[  9   0   4  -9  -3  -3 -45  17   3  22   8  12  10 -14  11  -5   5 -17
   2  24 -11  -5] : B K
[-18   1   6 -16  -7 -17 -48   9 -19  47  52 -22   0  -1  11   0 -23   0
   7  37  -3 -24] : C N
[ -2  -1  21 -41 -52   0 -53  17 -89  72  89   4  -3  -7  -6  -1 -11  -6
   4  31  27 -40] : C N
[-15   2  -3 -11  -2  -5 -37   0  -9  59  42   1   3  -1   4  -2  -5  -8
   4  31   0 -17] : C N
[  3  -2   5  -6  -4   3 -13   7 -18  25  45 -10  -2   9   0   3 -14  -6
   4  15  12 -10] : B K
[  0   6   7  -9  -9  13 -59   8 -10  50  50  13   4  12   0  -5  -1  -4
  -4  25  13 -25] : C N
[ -3   7  -3   0   3  -1 -10  11  -5  -2   5  -1   8  -3  -3  -1   6   0
  -2  17  10  -8] : B K
[ -9  -3 -21  -1  12  -5 -17  -4  11  24   1  -4   3  -5   5 -13   6  -7
  -9  36 -13  -3] : C N
[ 13   0  15   9 -23  -6   1 -15 -44  12  61   1   1   3  -4 -10  -9 -10
   5   2  21   3] : B M
[ -1  -2  -5   6   2  -3 -38  13 -13  42  31  14  -4 -14 -15   5   5 -11
   0  28  -4  -4] : C L
[  6  -3  -3  -9 -10   0 -11   3 -13  43  47   3   7 -10  -3   2  19  -9
   0  15   8 -21] : C L
[-11  -2 -15  -2  -5  -2 -22  11 -30  66  36  -4  -5  -3 -13  -2  10  -4
  -1  24   4 -28] : C N
[  4   6   3 -20 -11   5 -14 -10 -51  44  44  -2   1   9  -1 -10  14  -6
   0  19   5 -18] : C N
[  9   1  22   1  -7   5 -18   0 -11  20  50   8   0 -18  -6  -5  -2   1
   6  12  13  -8] : C L
[  3   1 -15  -9  21  13  23  -3   1  11   4 -21   7  -5  -4  21  21   3
 -11  -6  -2   3] : C N
[ -1   0 -30  13  20  -2 -22   5  24  12  -2  -3  25   3   6   5  11  -4
  23  26  -9 -15] : C L
[  3  -8  -5  -4  -5   6  -2  18 -29  48  77   2   0   0 -12   3 -12   3
  29  22  -6  -8] : C N
[  0   7  -5 -12  -5  -6 -23   1 -19  57  48  -1 -18  -4   6  -7  -1  -6
   2  24   8 -40] : C L
[ -4  -3 -14  -3   3 -12   2  12 -34  24   5   9   9  11   2   9   2   2
 -17  28  -9 -36] : B K
[  2  15   6   4  -5  15  10  18 -18   7  26  -2   5   2  -8 -17  17  -4
   7  -1  28  -6] : B M
[ 13  -3   0   2   1  -8 -14   8 -15  35  33  14  -1   6  -6   9  21 -11
   1  20  -2 -11] : C L
[ -4   1  -5   3  17  -1 -20   0  -3  37  33  -4   4   5   6   4   1  -8
 -12  23 -28 -24] : C L
[  2   7  -8   3  -3  -2   5   8 -33  20  22  11   4 -18  -2   8  10  -2
  -3  12   1 -31] : B K
[ -6  -7 -16   3  14 -10 -33  25  28  27  -6   1   5   3  17  11 -12   3
  -1  24 -28 -13] : C N
[ -2   2  -1  -3 -16   4 -10   9 -32  47   1  13   4   1   1 -10   2  -8
   6  21 -11 -15] : B K
[  7   4 -17  -3  14  -5  -7  -8 -18  34  21   0   7  11  -2   7   4  -4
  -3  15  -7  -8] : B M
[  5  -6 -13  15  29   5  -5 -15  26  -5   3   0  -5  -8   9  -7  12  -1
  -8  17   2   2] : C N
[ -6   2  -7  -4  -2  -7 -42  -1   7  31  49   6   8   2   6   0 -12 -14
  -1  30   2 -14] : C L
[ -3   2 -33  27  31 -12  -2  -2  57   3 -24  -4  15   0  46  12  19   2
   2  11 -12  -6] : B M
[  1  -7 -21  16   9  -2  -7 -11  15  33   8   0  21  -5  -4  -4  12 -13
 -11  14  19 -25] : B M
[  6  -2  -8   7   3  -1 -15   2 -11  37  28  10  -4  10   4   3  12  -1
  -5  29  -4 -21] : C L
[ -4  -1  -4  -1 -13   0 -25  -2  22  48  23  -9   6  -2   3   1  15  -5
   1  26  -3   1] : C N
[ -2  -5 -12   9   7  -4 -17  11  27  43  12  -5  11   5  15   4   0  -7
   2  25  10 -19] : C L
[ -5   5 -16  -8  -5   3   6   5 -63  40  24  -1   3  -4   1   5  21 -14
  -6  20   9 -34] : B M
[  2   2 -10   4  11  -6  -6   3 -11  21  29  -1   3   2   1  13   6 -11
   1  11   7   0] : B K
[ -4   1 -18   0  -7   1 -11   1 -53  36  28  -2  12   4  -6  11  15  -6
  -1  18  13 -22] : B M
[ -7  -2 -15 -17 -18  -5 -22  10 -34  35  29  13  -6  10   1   2   6  -1
   8  23  18 -18] : B K

[ 14   1   1   7   1   8  -2   2 -12  -8   5  -7   1  -3  18 -12   2   5
  14   4 -35  -8] : (28) P
[  0   2   2   7  12  16   4  -9  -7  -6   6  -1  -2  -1   5  -5   1   1
   5   2 -15  -7] : (28) P
[ 12  -6   5   1   4   0   0   8   2   7   0   0  -2  -5  11  -9  -5   4
   8  -5 -13  -1] : (31) G
[  9 -13   5   3   4  -1  -2 -10  -6   8   5  -4  -1  -8   9   9   1  -3
  -5   4 -13 -14] : (23) V
[ 23 -10   4   2  -3  -3   1   0  -6  13   4  -5  -3  -8  10   0  -2  -5
  -7   7 -12 -10] : (23) V
[  0   1   3  13   0  18   4 -14  -5 -10   0   1  -6  -4   3  -7   1   2
   6  -5 -14  -7] : (28) F
[-10   5  -6   8  -1  12   5 -13  -5 -10   5  -1  -1   1  -2  -3   3   0
   3   2  -8  -8] : (28) F
[ 17   5   9   8   7  24  -7  -3 -12 -24  -1  -5  -8  -9  25 -19   0   8
  29   9 -42  -7] : (28) F
[  6  -1   1  -2   1  -9   3  19  -2   4   1 -14  -5  -7  16  -4 -12   9
  24   4 -27  -4] : (31) D
[ -2   4   5  -1  -2  -1  -6   2  -2 -13  -5   3  -2 -15   3   0   4   0
   6   6  -7  -2] : (29) Y
[ 16 -12   3  -2   6   3   2   0  -1  13   4  -6  -4  -4   8 -12  -5   3
   3  -7  -6  -2] : (31) G
[ 12 -13   2   1   2   5   1   1  -9   9   6  -7   2   0  15   3  -5  -9
  -8   8 -18 -13] : (23) H
[ 6 -4  1  0 -7 -2  1  5 -4  7  5 -2 -2 -5  7 -9 -2  4  7 -5 -8 -1] : (31) G
[ 8 -1  6 -2  3 -3  1 10 -4  6  0 -7 -1  1  1 -2 -4  6 10  3 -7 -4] : (31) G
[ 12  -7   2   1   3  -2   2   1  -6   6   2  -8   0  -1  10  -1   6   0
   2   3 -14  -9] : (23) V
[ -5  -9   0  -8   4 -10   1  10   2  11   1  -9   1  -1   7   0  -3   3
   6  -9  -2  -5] : (31) D
[  9  -9   6   4   0   4   2   4  -5   3   2  -4  -1  -8  13  -6  -5  -8
 -10   2 -18 -10] : (23) V
[ 25  -4  13   0   2   3  -4  12 -13  -6  -1  -8   1  -3  25  -4  -4   4
  18  12 -39  -6] : (23) H
[  7   8   8   3  -1   8  -7   1  -6 -17  -4   7  -4  -7  10  -5   3   4
  13   4 -16   5] : (29) Y
[ 12  -8   8  -1   0   4   1   2  -5   1   0   0   2  -5  12  -1   1  -1
  -4   5 -25 -11] : (23) H
[  9   9  12   3   3   4  -7   6  -7 -24  -8   1  -3  -6  11  -8  -1   6
  24   5 -20   2] : (29) Y
[ 10   6   0  10  -1  17  -2   4  -7  -9   1  -6  -3  -8  16 -16   1   8
  17   1 -28  -3] : (28) P
[ 12   5   6  11  -4  22   3  -2  -7 -11  -4  -2  -1  -2  14  -8  -5  -2
   3   1 -26  -5] : (28) P
[  3   8   7   7  -2  25  -1  -6  -9 -18  -4  -1  -4   3  14 -12   1   4
  19   2 -29  -7] : (28) F
[ 10   3   8  -3   1 -10  -2  17  -5  -6  -1  -9  -7  -8  17 -10  -3   7
  24   4 -23  -1] : (31) D
[ 13 -11   7   7   4   3  -1   0 -13   2   6  -6  -5 -10  13  -9  -1   0
   6   2 -23 -10] : (23) V
[  9 -10   8   0   4 -10  -2   6  -5   6   2 -11  -1 -12  10  -4  -1  -2
  -2   2 -15 -15] : (23) V
[ 12 -12   3   0   0  -1   4   1  -4   5   7  -8   0  -6   9  -3   1  -2
  -3   0  -9 -13] : (23) H
